Each row is followed by its group and then its class within the group.
-0.22, -0.06, -0.14, +1.08, -0.71, -0.12, -1.49, +1.85, -0.54, -0.63, -1.12, +0.56, +0.23, -1.65, +0.96, +1.00, -2.56, -1.27, +1.30, +0.60, +0.06, -1.33, -1.39, +0.37, +0.34, +2.09, +2.94, -1.03, -0.70, +0.34, +0.20, -0.17, +0.92, +0.86, -0.55, -0.53, +0.56, +1.72, -0.75, +0.08, +0.29, +1.06, -1.25, +0.53, +0.01, +1.98, -0.37, +1.39, +0.95, +0.25, -0.02, +0.86, -0.25, +0.15, -0.06, -0.35, +1.53, -0.62, -0.66, +0.82, -0.21, +0.14, -0.91, +0.02, -0.25, +1.28, -0.65, +0.59, -2.68, +0.47, +0.47, +0.59, -0.45, -0.05, -0.43 : Rg.ng
+0.39, -0.54, +1.93, +0.11, -0.16, -0.13, -4.81, -0.38, -0.85, -0.53, -1.39, +0.17, +0.73, -0.69, -2.95, +0.86, -3.35, -1.57, +1.34, -0.43, +0.37, -2.02, -2.27, -0.35, +1.30, +0.94, +0.08, -1.07, -2.37, +0.23, -1.41, -2.29, +3.71, +2.69, -1.24, +1.12, +2.15, -2.83, -0.28, -1.86, -0.04, +4.10, +0.69, +4.61, -3.56, +3.77, -2.19, +4.14, +0.33, -0.93, +3.12, -1.39, +0.15, -0.28, -0.10, +1.56, +3.10, -0.60, +1.96, -1.23, -0.27, +0.74, -1.88, -1.12, -0.65, +0.99, -0.21, -2.86, +0.72, +0.86, +0.21, -3.11, -1.22, -0.09, -2.24 : bg.Jr
+0.13, +0.28, -0.74, -0.20, -1.17, +1.31, -1.12, +1.93, -0.60, -0.21, -1.40, +0.95, +0.03, -2.43, -0.71, +1.09, -5.48, -2.68, +2.44, +0.38, -0.28, -3.51, -0.43, -0.05, -0.03, +1.69, +3.80, -0.58, -1.18, +1.16, -0.64, +1.77, +0.59, +2.06, +0.15, -0.34, +0.98, +3.62, -2.31, +1.04, +0.64, +1.02, -0.67, +2.31, +0.48, +3.81, -0.10, +2.93, +0.31, +0.58, +2.16, +1.59, +0.29, +0.27, -0.36, +2.06, +4.57, -0.76, -0.62, +0.73, -0.17, -0.13, -1.22, -0.31, +0.00, +1.69, +0.00, +0.41, +1.81, +0.39, +0.18, -1.16, -1.04, +1.02, -0.45 : Rg.Rf
+0.38, -0.12, -0.23, -0.12, +1.22, +1.41, -3.13, +0.49, -0.62, -0.74, +0.89, +0.05, +0.61, -0.45, -3.56, -0.45, -2.40, -2.11, +0.19, -0.62, -0.06, -0.91, -1.04, +0.27, +1.08, -1.04, +0.12, -0.64, -0.47, +0.19, -0.91, +0.13, +1.49, +1.43, +0.25, -0.21, +0.88, -0.63, -0.41, -1.11, +0.28, +1.42, +0.22, +2.45, -1.06, +1.16, +0.21, +1.09, +1.97, -0.61, +0.50, -0.65, +0.39, -0.06, +0.03, +1.03, +1.37, -0.58, +0.35, -0.12, -0.96, -0.15, -0.11, -0.05, +0.13, +0.60, -0.64, -2.42, +1.82, -0.46, +0.46, -1.22, -0.83, +0.89, -0.54 : bg.pr
-0.72, -0.13, -0.68, +0.61, -1.52, +0.09, -0.79, +2.95, -2.17, -0.44, -1.09, +3.53, -1.77, -0.95, -1.60, +0.58, -5.53, -2.51, +2.02, -0.13, +0.07, +0.28, -1.59, +0.78, +0.45, +0.88, +4.05, -0.80, -0.34, +0.71, -0.61, +1.52, +0.80, +2.15, -0.46, -0.01, +1.45, +4.98, -0.82, +0.54, +0.02, +0.33, -1.83, +0.48, +1.42, +4.19, +1.38, +1.74, +0.30, +0.55, -0.55, +1.77, +0.50, -0.52, -0.78, -1.38, +0.81, -0.37, -0.75, +1.88, -0.18, -0.20, -1.24, +0.06, +0.27, +1.53, -0.46, +0.17, -0.24, +0.29, +0.57, -0.28, -2.75, +0.07, -1.15 : Rg.ng
+0.69, -0.61, +0.32, -1.31, -2.38, +1.32, -6.55, +0.50, -0.86, -0.41, -1.24, -2.15, +1.04, -1.01, -2.99, +0.18, -8.83, -5.20, +2.32, +1.85, +0.95, -5.08, -3.17, -1.93, +0.06, -0.48, -2.19, -2.20, +0.30, +1.25, -2.07, -0.73, +3.09, +3.52, +1.45, -0.16, +2.87, -0.74, -4.00, -2.60, +0.10, +3.61, -0.70, +6.58, -2.84, +7.18, -4.64, +4.80, -0.93, -0.45, +6.47, +0.81, +0.19, +0.17, -1.10, +2.86, +8.60, -2.39, +0.44, -1.30, -0.31, -0.19, -0.29, -2.05, -0.45, -0.09, -1.20, +0.86, +8.83, +1.24, -0.87, -2.12, +0.49, -2.44, -2.52 : qs.jj
+0.38, -0.24, -0.45, -1.43, -1.05, +0.44, -3.89, -0.12, -1.04, -1.22, -0.35, -3.81, +0.06, +1.41, +0.24, -0.88, -2.30, -3.57, +0.17, +1.29, +0.39, -2.81, -0.94, -1.47, -0.08, -0.56, -2.44, -1.36, +0.54, +0.62, -0.95, -1.17, +2.13, +1.27, -0.66, +0.62, +1.23, -1.38, -1.97, -1.27, +1.10, +0.50, +0.04, +1.66, +0.29, +1.44, -0.74, +1.33, -1.06, -0.26, +2.29, +1.05, -0.09, -0.04, -0.77, -1.68, +3.05, -1.58, +0.33, -1.78, -0.58, +0.65, -0.17, -0.77, -0.25, +0.47, -1.32, +4.16, +5.75, +0.31, -1.21, -1.23, +2.41, -3.12, -0.79 : qs.jj
-0.06, -0.27, +0.54, +1.46, -1.00, -0.99, -5.21, -0.24, +0.07, -0.71, -1.68, -2.10, +2.59, -1.85, +1.57, +1.42, -3.04, -2.15, +1.78, +0.65, +0.70, -1.42, -3.48, -0.53, +0.70, +1.79, -0.57, -6.52, -2.14, +0.75, -0.87, -2.38, +2.55, +1.91, -0.11, +1.83, +1.46, -2.98, -1.31, -2.51, +0.43, +4.35, +0.10, +1.97, -3.63, +3.20, -3.45, +2.64, +0.60, -0.88, +1.95, -0.90, -0.04, +0.92, -0.58, +1.59, +4.86, -1.32, +1.00, -1.18, -0.71, +0.09, -0.95, -1.51, +0.17, +0.01, -1.28, -0.81, +1.74, +0.21, -0.42, -0.15, +0.37, -2.14, -1.96 : bg.pr
+0.25, +0.30, -0.28, +0.67, -0.54, +2.30, -3.25, +0.55, -0.55, -0.99, -0.33, -0.90, +1.06, +0.26, -0.56, +0.03, -0.04, -1.04, -0.06, -0.67, -0.18, +1.48, -1.69, +0.11, +0.65, -0.32, -0.16, -1.19, -0.90, +0.11, +0.53, -1.29, +0.49, +0.91, -0.51, +0.25, +0.12, -1.36, -0.13, -2.04, -0.26, +1.27, -0.73, +1.31, -1.26, -0.41, +1.05, +0.08, +1.19, -0.26, -0.08, -0.03, +0.23, -0.14, -0.15, -0.95, +0.46, -1.61, +1.30, -0.01, -0.81, +0.06, +0.94, +3.03, +0.07, +0.83, -0.57, -1.32, -0.72, +0.16, +0.46, +0.47, -0.21, -1.12, -2.16 : bg.pr
+0.45, +0.31, -0.28, +0.68, -0.50, +0.55, -2.51, +2.16, -1.01, +0.04, -1.46, -0.84, +0.70, -2.15, -1.19, +0.77, -5.48, -2.87, +1.75, +1.72, +0.10, -1.60, -0.80, +0.45, +0.51, +1.08, +3.10, -1.01, -0.52, +0.64, -0.46, +0.87, +2.59, +1.88, -0.67, -0.42, +0.85, +3.16, -2.44, +0.31, +0.63, +1.32, -1.54, +2.17, -0.10, +2.87, -0.88, +2.96, +0.69, +0.53, +1.68, +0.49, +0.37, +0.00, -0.80, +1.04, +4.00, -0.88, -1.02, +0.93, -0.46, +0.02, -1.17, +0.20, +0.54, +1.59, -0.61, +1.02, +1.66, -0.02, +0.20, -0.76, -0.80, -0.48, -1.12 : Rg.ng
+1.24, +0.47, -1.00, -0.54, +0.71, +1.74, -1.96, -0.35, -0.81, -1.02, +0.40, -0.92, -0.04, +0.08, -3.17, -1.18, -2.78, -2.61, +0.21, -1.63, -0.01, -1.34, -0.38, -0.36, +0.04, -4.14, -1.01, -0.13, +1.39, +0.49, -1.09, +1.94, +1.53, +0.97, +0.61, -0.58, +0.62, -0.98, +0.45, -1.07, -0.17, +0.63, +0.15, +1.63, -0.03, -0.17, +2.18, +0.48, +1.53, +0.03, -0.81, -0.35, +0.38, -1.17, -0.25, -0.52, +0.83, -1.68, +0.38, -0.91, -0.47, -0.12, +0.42, +0.26, -0.80, +0.56, -0.96, -0.17, +3.61, +0.45, +0.08, -0.63, +0.23, -0.12, -1.02 : qs.Jd
-1.00, +0.54, -0.52, +0.98, -0.49, +0.71, +0.82, +2.18, -0.94, -0.73, -0.57, +2.96, -2.32, -1.75, -0.15, +0.72, -2.77, -1.96, +2.07, -1.03, -0.88, -0.72, +0.45, +0.63, +0.27, +0.10, +5.12, -0.13, +0.69, +0.34, +0.46, +3.33, +0.01, +2.09, -0.90, -1.52, +0.56, +4.87, +0.98, +1.22, +0.36, -1.10, -1.92, -0.69, +3.21, +1.29, +3.40, +1.06, +1.29, +1.20, -2.87, +2.02, +0.22, -0.59, -0.23, -1.23, -0.57, -1.42, -0.93, +1.92, +0.01, -0.58, -1.40, +1.08, -0.04, +0.82, +0.42, +0.38, -4.57, -0.33, +0.22, -0.52, -1.70, +1.08, -0.59 : Rg.ng
+0.38, -0.67, +0.36, +0.57, -1.14, +0.52, -6.11, -0.37, -1.38, -0.62, -1.47, -2.20, +1.75, -1.46, +0.20, +1.34, -3.52, -3.06, +1.36, +0.99, +0.09, -2.48, -3.06, -1.21, +0.74, +2.98, +0.89, -2.15, -2.13, +0.97, -1.32, -2.46, +2.15, +1.76, -0.08, +0.62, +1.77, -1.07, -1.80, -2.15, +0.26, +3.25, -0.59, +4.69, -3.08, +3.46, -3.14, +3.20, +0.02, -0.63, +3.64, -0.09, +0.40, +0.78, -0.37, +1.73, +5.04, -1.36, +1.48, -1.89, -0.42, -0.25, -0.95, -1.21, -0.60, +1.13, -0.62, +0.08, +3.54, +0.79, +0.67, -0.92, +0.57, -1.69, -1.09 : bg.pr
-0.23, +0.42, -1.03, +0.75, -0.78, +1.27, -0.44, +1.65, -0.13, +0.46, -0.41, +4.45, -1.59, -6.10, -2.41, +1.48, -5.20, -1.91, +2.89, -1.64, -0.05, -0.67, -0.57, +0.02, +1.15, -0.40, +4.44, +0.04, +0.75, +0.61, -0.02, +2.23, -0.34, +2.00, +1.04, -0.29, +1.31, +5.25, -1.53, +0.40, +0.05, +0.54, -1.05, +2.60, -0.19, +4.08, +0.98, +1.76, +0.66, +0.20, -0.89, +1.38, +0.14, -1.06, -0.30, +2.89, +1.26, -2.27, -0.85, +1.79, -0.47, -0.78, -1.41, -0.07, -0.30, -0.05, +0.37, -2.41, +0.05, +0.71, +0.40, -0.09, -2.78, +2.55, -0.88 : Rg.Ft
